cols: H U M F D Q C S T X
sino: [ 2  6 -8 -1 -3 47  3  7 -2  3]
Dore: [-10 -12  -3  -6  -5   0  14   1  -8  10]
vidan: [-11 -12   0  -6  -5 -10  12   0  -6   8]
pez: [  4   5   1 -11 -10  38  -6   7   4   2]
miz: [ 7  7 -1 -6 -6 37 -5  6  4  0]
kogep: [ -8  -4  23 -19 -12 -25 -14  -1  14  -3]
Gisi: [ 56   8   7 -10  -6 -17 -15   7   8  -5]
veka: [  7   5   1 -10  -9  38  -5   8   4   2]
fupi: [-33  -7  -7   0  -1  -7   2 -11  -7   8]
kura: [  5   1 -11   9   7 -15   0  -7  -7   2]
zos: [-25 -11  -1   7   5 -10  18  -2  -7   3]
down: [-19 -10 -10   0]  F
kura  [  5   1 -11   9   7 -15   0  -7  -7   2]
Table of tags by key:
[-9] -> J_363
[9] -> J_666
[-14] -> J_304
[-4] -> J_727
[-13] -> J_431
[-3] -> J_48
[-11] -> J_979
[-8] -> J_846
[8] -> J_95
join kogep 1:   J_727
down: [  7   1   0   7   6  -1   7   8 -11  -7]  S

cols: E W B L Z R
zoziv: [ -3  55 -12  26  26  -5]
lapek: [ -3  55 -12  26  26  -4]
vun: [ -3  55 -12  26  26   2]
asked: [ -3  55 -12  26  26  -5]  zoziv
asked: [ -3  55 -12  26  26   2]  vun
zoziv  [ -3  55 -12  26  26  -5]

cols: Y N A P K
valop: [-36  22 -35 -55  -6]
teg: [-31  27 -39 -53  -8]
vab: [  2  15 -26  -5  -9]
kop: [13 -1 -1 17 -8]
busul: [13 -1 -1 17 -3]
zud: [ -2  22 -37 -13 -13]
pami: [  6  10 -17   2  -7]
gokel: [-28  28 -42 -49 -10]
Vire: [-36  23 -35 -55  -6]
has: [ 21 -35]  no
has: [18 -8]  no
has: [ 28 -42 -49 -10]  yes

cols: fol pel kavob Muna
Vebab: [ 40 -12 -14  48]
Gekeg: [  9 -10  58  53]
bila: [ 40  13 -14  48]
Gekeg  [  9 -10  58  53]
bila  [ 40  13 -14  48]
shift -1: [-14]  [-15]
down: [53 48]  Muna
down: [ 9 40]  fol

cols: vuvid voma Ruz zepuv lizot Femo Sep guti
Ligep: [ -7 -31  32  37 -15  -3   7 -26]
guk: [-30 -41 -27 -30 -24 -19  19  25]
Nem: [-15  25 -21  20 -31  -4 -17  24]
res: [-30 -41 -27 -30 -24 -19  42  25]
Gikap: [-10  34  36 -39 -10   6  51  -6]
key -> tag
[-31] -> J_657
[34] -> J_611
[-30] -> J_297
[-7] -> J_267
[-15] -> J_327
join Ligep 1:   J_657
asked: [ -7 -31  32  37 -15  -3   7 -26]  Ligep

cols: ripu leki Lebo Tebig tagu mez zemed Nazul vezi famin
dumer: [ -4 -15  -3   0  -9 -10  -3  -9  -4   4]
Gile: [ -1 -14  -1   9 -12  -3  -5   1   8 -12]
vol: [ -4  -4   4 -13 -13  -6   1 -15  37  14]
bopa: [ -4 -15  -3   0  -9 -10  -3  -9  51  18]
down: [-1 -4 -4]  ripu
has: [  0  -3 -15  -4]  no

cols: biguv Letat Balap ral Kugim peti fafe Vuv lolag peke
betoz: [-26 -16  39  25  30   3  47  20 -60   0]
zake: [-53 -22  -3  14   3  25  16  36 -44 -51]
nuzup: [-25 -27  42  20  30   6  47  20 -61  -4]
kaver: [-59 -21   2  11   5  27  10  36 -44 -50]
shift -1: [2]  [1]
shift +1: [-60]  [-59]
has: [30  2]  no
has: [30  3 47]  yes

cols: vilos Rufu binug Dilif fatez bigod donum kulo Fanad komeg
Noke: [ 54 -11   5   8 -11 -10  11 -13  47   6]
vivug: [-18  12   1   9 -19   3  15  27 -20   7]
Dozo: [-4 17 -5 -2  0  5 -6  8 -8 16]
raku: [ -5   4  21   8 -39   0   7  19 -44 -12]
Benu: [-23 -15   5  16  -2   1   4   3 -12 -25]
susi: [ 20   3   4  -2 -11  -3  19  -2   6  -9]
zode: [ 39 -13   7   1 -32 -11  12  -3  -8 -29]
mune: [-18  -7  -2   0   8  -4 -11   9 -13   8]
tags:
[47] -> J_940
[-25] -> J_115
[6] -> J_409
[16] -> J_316
[8] -> J_37
[-12] -> J_206
[7] -> J_821
[9] -> J_832
join Noke 9:   J_409
susi  [ 20   3   4  -2 -11  -3  19  -2   6  -9]
zode  [ 39 -13   7   1 -32 -11  12  -3  -8 -29]
has: [-12 -44]  no
down: [-39  -2 -11 -32]  fatez

cols: leb bonob Tiruf kipe nemef
reko: [ 42 -16  12 -28  11]
novid: [-22  13 -42  -7   5]
Neri: [-48 -14 -12  12   3]
gonut: [-24 -12 -13  -3   2]
Pak: [  4   3 -17 -21   8]
kubak: [ 42 -16  12 -42   5]
shift -1: [-12  12]  [-13  11]
has: [ 13 -28]  no
down: [-22 -48 -24]  leb
down: [-16  13 -14 -12]  bonob
shift -1: [-14]  [-15]

cols: fanid muvem bazen gobat zugi
Rus: [-7  0  4  2 -7]
led: [39 -7  2  0  0]
toso: [-57  -2   5   0 -14]
pofa: [ 2 -9 -4 -2 17]
Bepip: [  2  -9  -4  -2 -14]
tags:
[-6] -> J_416
[-7] -> J_161
[-2] -> J_872
[0] -> J_276
[3] -> J_784
[2] -> J_532
[-9] -> J_781
join led 1:   J_161
shift +1: [0]  [1]
asked: [-57  -2   5   0 -14]  toso
shift -1: [0]  [-1]
down: [0 0]  gobat
led  [39 -7  2  0  0]
has: [-4 -1 17]  no

cols: Turu dad Gaper banin
Tufiv: [13 11  7  8]
vemi: [24 27 24 44]
gazeg: [13 13 24 21]
Zupu: [-17  26  42 -31]
rotib: [-17  51  50 -35]
gur: [ 14 -27 -36  13]
Sogeb: [-14  38  61 -16]
kosoz: [-21  -3   1 -21]
Nek: [-33  12  20 -42]
key -> tag
[27] -> J_776
[-17] -> J_210
[11] -> J_803
[-3] -> J_159
[51] -> J_142
[-35] -> J_479
join rotib 1:   J_142
asked: [ 14 -27 -36  13]  gur
has: [24 27 24 44]  yes
Tufiv  [13 11  7  8]
down: [61  1]  Gaper

cols: zoka Kugo Fuguk remaz Rivi Memu dol Serot
dov: [-11 -10 -16  39   1  -5   3  32]
zavag: [-18   5   9 -32  13   5  35  13]
tuten: [ -5  -9 -12  -9   6   7  18  59]
Veb: [-17  13   3 -34  13  11  15 -52]
lig: [-5 -9  0  0 -1  3 14 46]
fusak: [-20  16   6  -5   3   3  -2  42]
Degud: [  2   2  -9  24  -6   0  -9 -50]
lol: [ 31  -6 -13   0 -13 -18   8  58]
madu: [-40  19  11  20  -4   4  -3  -7]
gane: [-31   3  -4  21   2  10   2 -24]
tuk: [-24   4  -4  22   4  -1  -1  25]
tags:
[-13] -> J_790
[21] -> J_263
[0] -> J_510
join lol 3:   J_510
shift +1: [ -9 -12]  [ -8 -11]
shift -1: [19]  [18]
down: [ 5 -9 13 -9]  Kugo
asked: [-5 -9  0  0 -1  3 14 46]  lig
down: [  6  13  -1   3  -6 -13  -4]  Rivi

cols: mubel tinek komo Vop
Gaf: [  3  18  -5 -18]
namez: [ -5 -18   9 -29]
buger: [  4   0  -8 -14]
Gigof: [-7 -7  9 16]
kirat: [-12  18  -2  41]
koriv: [  6 -29 -12   3]
Dotu: [-10  -4   7 -18]
Tak: [ -4 -34  -1  18]
pamor: [ -8 -52  14 -19]
Bodi: [  4   0 -11  16]
down: [ -7  18 -29  -4 -34 -52   0]  tinek
koriv  [  6 -29 -12   3]
key -> tag
[-7] -> J_348
[-1] -> J_853
[9] -> J_62
join Gigof 2:   J_62
shift -1: [18 -5]  [17 -6]
has: [ 0 -8]  yes
down: [ 18 -18   0  -7  18]  tinek
shift +1: [-5]  [-4]

